Below are the code and all the weights of a small trained network. Each question names an input and a target symbol and asks about switching units off, where a switched-off unit gives its printed mean instead of its output.

import numpy as np


def w(rows, s, z=0):
    codes = np.array(rows[::2]) - 128.0
    scale = np.full(codes.shape[1], s)
    scale[-1] = z or s
    return codes * scale


def f(y):
    return y / 2 * (1 + np.tanh(0.7978845608 * (y + 0.044715 * y**3)))


def softmax(a):
    e = np.exp(a - a.max(-1, keepdims=True))
    return e / e.sum(-1, keepdims=True)


def log_softmax(a):
    a = a - a.max(-1, keepdims=True)
    return a - np.log(np.exp(a).sum(-1, keepdims=True))


def net(x, mask):
    ids = ['ΞΩαβεηθλπψ'.index(c) for c in x.split()]
    T = len(ids)
    res = E[ids] + P[:T]
    u = 0
    for l in range(2):
        r = res
        for j in range(2):
            rows = slice(4 * j, 4 * j + 4)
            q, k, v = (r @ M[l][rows].T for M in (Q, K, V))
            z = softmax(np.where(np.tri(T) > 0, q @ k.T / 4**0.5, -1e9)) @ v
            o = O[l][rows]
            res = res + np.where(mask[u + j], z, o[:, -1]) @ o[:, :-1]
        u += 2
        y = f(res @ A[l][:, :-1].T + A[l][:, -1])
        res = res + np.where(mask[u : u + 12], y, B[l][:, -1]) @ B[l][:, :-1]
        u += 12
    return log_softmax(res[-1] @ U[:, :-1].T + U[:, -1])


Q, K, V, O, A, B = {}, {}, {}, {}, {}, {}
E = w([
[141,120,88],'Ξ',
[154,253,110],'Ω',
[142,121,86],'α',
[139,104,101],'β',
[131,84,116],'ε',
[16,148,147],'η',
[141,123,85],'θ',
[141,117,90],'λ',
[129,133,78],'π',
[142,109,96],'ψ',
],0.025)
P = w([
[115,121,64],'0',
[112,246,159],'1',
[124,105,64],'2',
[186,226,149],'3',
[122,69,78],'4',
[215,199,149],'5',
[110,62,91],'6',
[198,149,185],'7',
[101,54,98],'8',
[208,132,175],'9',
[98,44,110],'10',
],0.011)
Q[0] = w([
[249,154,94],'0.h1',
[83,78,153],'0.h1',
[191,135,109],'0.h1',
[133,89,195],'0.h1',
[230,84,107],'0.h2',
[120,177,163],'0.h2',
[70,123,117],'0.h2',
[128,124,149],'0.h2',
],0.014)
K[0] = w([
[95,65,202],'0.h1',
[92,68,78],'0.h1',
[254,161,204],'0.h1',
[174,176,225],'0.h1',
[221,65,211],'0.h2',
[125,214,83],'0.h2',
[18,86,114],'0.h2',
[98,149,175],'0.h2',
],0.0093)
V[0] = w([
[77,163,52],'0.h1',
[171,142,217],'0.h1',
[140,35,210],'0.h1',
[175,108,160],'0.h1',
[124,190,167],'0.h2',
[140,199,89],'0.h2',
[177,145,161],'0.h2',
[159,125,255],'0.h2',
],0.0088)
O[0] = w([
[228,53,92,207],'0.h1',
[123,254,188,24],'0.h1',
[85,78,206,45],'0.h1',
[105,142,240,100],'0.h1',
[90,131,226,77],'0.h2',
[66,29,176,158],'0.h2',
[16,145,247,100],'0.h2',
[151,243,198,3],'0.h2',
],0.0043,0.0058)
A[0] = w([
[250,87,150,32],'0.n1',
[106,21,145,2],'0.n2',
[100,161,119,102],'0.n3',
[146,38,74,179],'0.n4',
[92,155,187,186],'0.n5',
[138,125,158,50],'0.n6',
[152,42,71,110],'0.n7',
[131,195,220,54],'0.n8',
[136,154,88,60],'0.n9',
[125,154,112,125],'0.n10',
[97,142,186,222],'0.n11',
[132,58,73,47],'0.n12',
],0.013,0.0063)
B[0] = w([
[69,65,118,153],'0.n1',
[144,251,208,155],'0.n2',
[98,116,157,125],'0.n3',
[115,75,206,253],'0.n4',
[111,94,30,131],'0.n5',
[106,246,71,122],'0.n6',
[99,62,152,237],'0.n7',
[75,79,65,132],'0.n8',
[107,169,168,133],'0.n9',
[111,129,155,128],'0.n10',
[140,144,31,131],'0.n11',
[57,99,157,203],'0.n12',
],0.011,0.023)
Q[1] = w([
[248,127,212],'1.h1',
[53,224,158],'1.h1',
[59,197,125],'1.h1',
[159,104,143],'1.h1',
[88,145,156],'1.h2',
[101,149,123],'1.h2',
[169,151,105],'1.h2',
[79,100,165],'1.h2',
],0.013)
K[1] = w([
[211,105,249],'1.h1',
[133,237,121],'1.h1',
[113,200,100],'1.h1',
[138,103,170],'1.h1',
[120,120,162],'1.h2',
[87,118,127],'1.h2',
[105,129,146],'1.h2',
[151,95,110],'1.h2',
],0.014)
V[1] = w([
[195,28,101],'1.h1',
[189,124,144],'1.h1',
[73,138,66],'1.h1',
[63,200,64],'1.h1',
[100,102,51],'1.h2',
[172,83,206],'1.h2',
[102,39,171],'1.h2',
[254,132,181],'1.h2',
],0.0074)
O[1] = w([
[128,200,141,213],'1.h1',
[79,245,92,86],'1.h1',
[174,39,133,108],'1.h1',
[242,39,200,4],'1.h1',
[94,218,230,133],'1.h2',
[100,253,23,184],'1.h2',
[137,93,27,236],'1.h2',
[27,125,22,101],'1.h2',
],0.0054,0.03)
A[1] = w([
[198,210,95,114],'1.n1',
[133,172,170,20],'1.n2',
[186,224,176,87],'1.n3',
[54,79,137,116],'1.n4',
[211,29,163,250],'1.n5',
[133,105,176,1],'1.n6',
[148,244,143,165],'1.n7',
[88,41,162,55],'1.n8',
[182,73,78,196],'1.n9',
[38,139,45,69],'1.n10',
[217,114,167,56],'1.n11',
[141,48,138,80],'1.n12',
],0.011,0.0075)
B[1] = w([
[125,36,196,131],'1.n1',
[185,85,81,127],'1.n2',
[250,126,67,128],'1.n3',
[171,100,166,252],'1.n4',
[108,96,145,145],'1.n5',
[206,156,78,130],'1.n6',
[67,89,44,133],'1.n7',
[98,148,48,220],'1.n8',
[103,177,160,144],'1.n9',
[199,140,152,247],'1.n10',
[89,118,85,131],'1.n11',
[172,209,146,164],'1.n12',
],0.012,0.035)
U = w([
[170,19,89,100],'Ξ',
[112,73,159,254],'Ω',
[49,96,209,191],'α',
[155,171,139,137],'β',
[179,127,160,11],'ε',
[151,183,125,160],'η',
[178,139,167,45],'θ',
[171,147,159,78],'λ',
[60,167,6,217],'π',
[175,134,160,30],'ψ',
],0.014,0.0071)

Each question gives the input, a string of symbols that net reads in full, and the target symbol t.
The units are the heads (4 rows each of Q, K, V and O) and the neurons (one row each of A and B). Each row of codes is followed by its name. A weight is (code - 128) times the scale printed after its matrix; where a second scale follows, it is the last column's (O, A, B and U).
mask holds one flag per unit, layer by layer, with each layer's heads first. A switched-off unit (its flag False) gives its mean, the last column of its rows in O or B, instead of its output. The means were averaged over made-up inputs and are rounded, as every weight is.
A unit's drop is (log p(t) with every unit on - log p(t) with that unit switched off) / (log p(t) with every unit on - log p(t) with every unit switched off).
The circuit of an input: a set's keep is (log p(t) with only the set's units on - log p(t) with every unit switched off) / (log p(t) with every unit on - log p(t) with every unit switched off). Starting from the 12 units with the biggest drops (on a tie, the unit counted first), units are removed one at a time, each time the one whose removal leaves the highest keep (on an exact tie, the one counted first), for as long as the keep stays at least 0.8.
units of the circuit, in order: the units of the circuit, biggest drop first
most important unit: the unit with the biggest drop
k most important neurons: the k neurons with the biggest drops, biggest first
top k neurons in layer l: the k neurons of layer l with the biggest drops, biggest first
heads that matter: for each layer, one digit per head in row order, 1 if its drop is at least 0.15 and else 0, layers parted by /
input λ ε ε β ε Ω ε Ω ψ λ, target α: most important unit -> 1.h2
input ψ Ξ π Ω Ω, target Ω: top 3 neurons in layer 1 -> [1.n9; 1.n10; 1.n5]
input β ε λ ε ε λ α ε η η, target π: 3 most important neurons -> [1.n4; 0.n7; 0.n4]
input θ η Ξ Ω Ω π, target α: heads that matter -> 01 / 01
input ε Ω Ω ε λ ψ, target π: heads that matter -> 11 / 10
input ψ ε θ ε ψ ε β θ, target π: units of the circuit, in order -> [0.h1; 1.n4; 0.n4]
input ε ε ψ β, target π: units of the circuit, in order -> [1.n4; 0.n4]
input η π Ξ α ε ε Ξ ε Ω η, target π: top 2 neurons in layer 1 -> [1.n4; 1.n7]
input β ε ψ ε θ α, target π: top 2 neurons in layer 0 -> [0.n7; 0.n4]
input ψ λ ε Ω ψ ε Ξ α, target π: top 3 neurons in layer 0 -> [0.n7; 0.n4; 0.n8]
input β ε ψ ε ε ε β ε π π, target π: 3 most important neurons -> [1.n4; 1.n7; 0.n7]
input β π θ ε β Ω, target π: 2 most important neurons -> [0.n8; 1.n4]
input θ Ξ η ε β λ θ Ω η λ, target α: 2 most important neurons -> [0.n12; 1.n8]
input α ε β π, target π: units of the circuit, in order -> [0.n4]
input β ε ψ λ, target π: units of the circuit, in order -> [1.n4; 0.n4]
input β ε ψ α η β β Ω η ε, target α: top 2 neurons in layer 1 -> [1.n8; 1.n10]
input θ β ε ε, target η: 3 most important neurons -> [1.n8; 0.n2; 0.n7]
input Ξ β λ ψ ε ε ψ Ξ, target π: 4 most important neurons -> [1.n4; 0.n7; 0.n4; 1.n7]
input λ Ω λ β, target α: top 3 neurons in layer 1 -> [1.n8; 1.n10; 1.n12]
input ε β λ ψ ε ε π Ξ, target π: 2 most important neurons -> [0.n7; 1.n4]
input α ψ β β α β η β, target η: units of the circuit, in order -> [0.h1; 0.n7; 0.n4]
input Ω Ω β β ε Ω π ε β ψ, target π: most important unit -> 0.h2
input β ψ α ε η ε λ ε Ω ε β, target α: heads that matter -> 10 / 10
input α ε Ξ β ψ β ψ θ, target η: 4 most important neurons -> [1.n8; 0.n2; 0.n7; 0.n4]
input λ θ Ξ Ω ε α, target α: 3 most important neurons -> [0.n12; 0.n2; 1.n8]
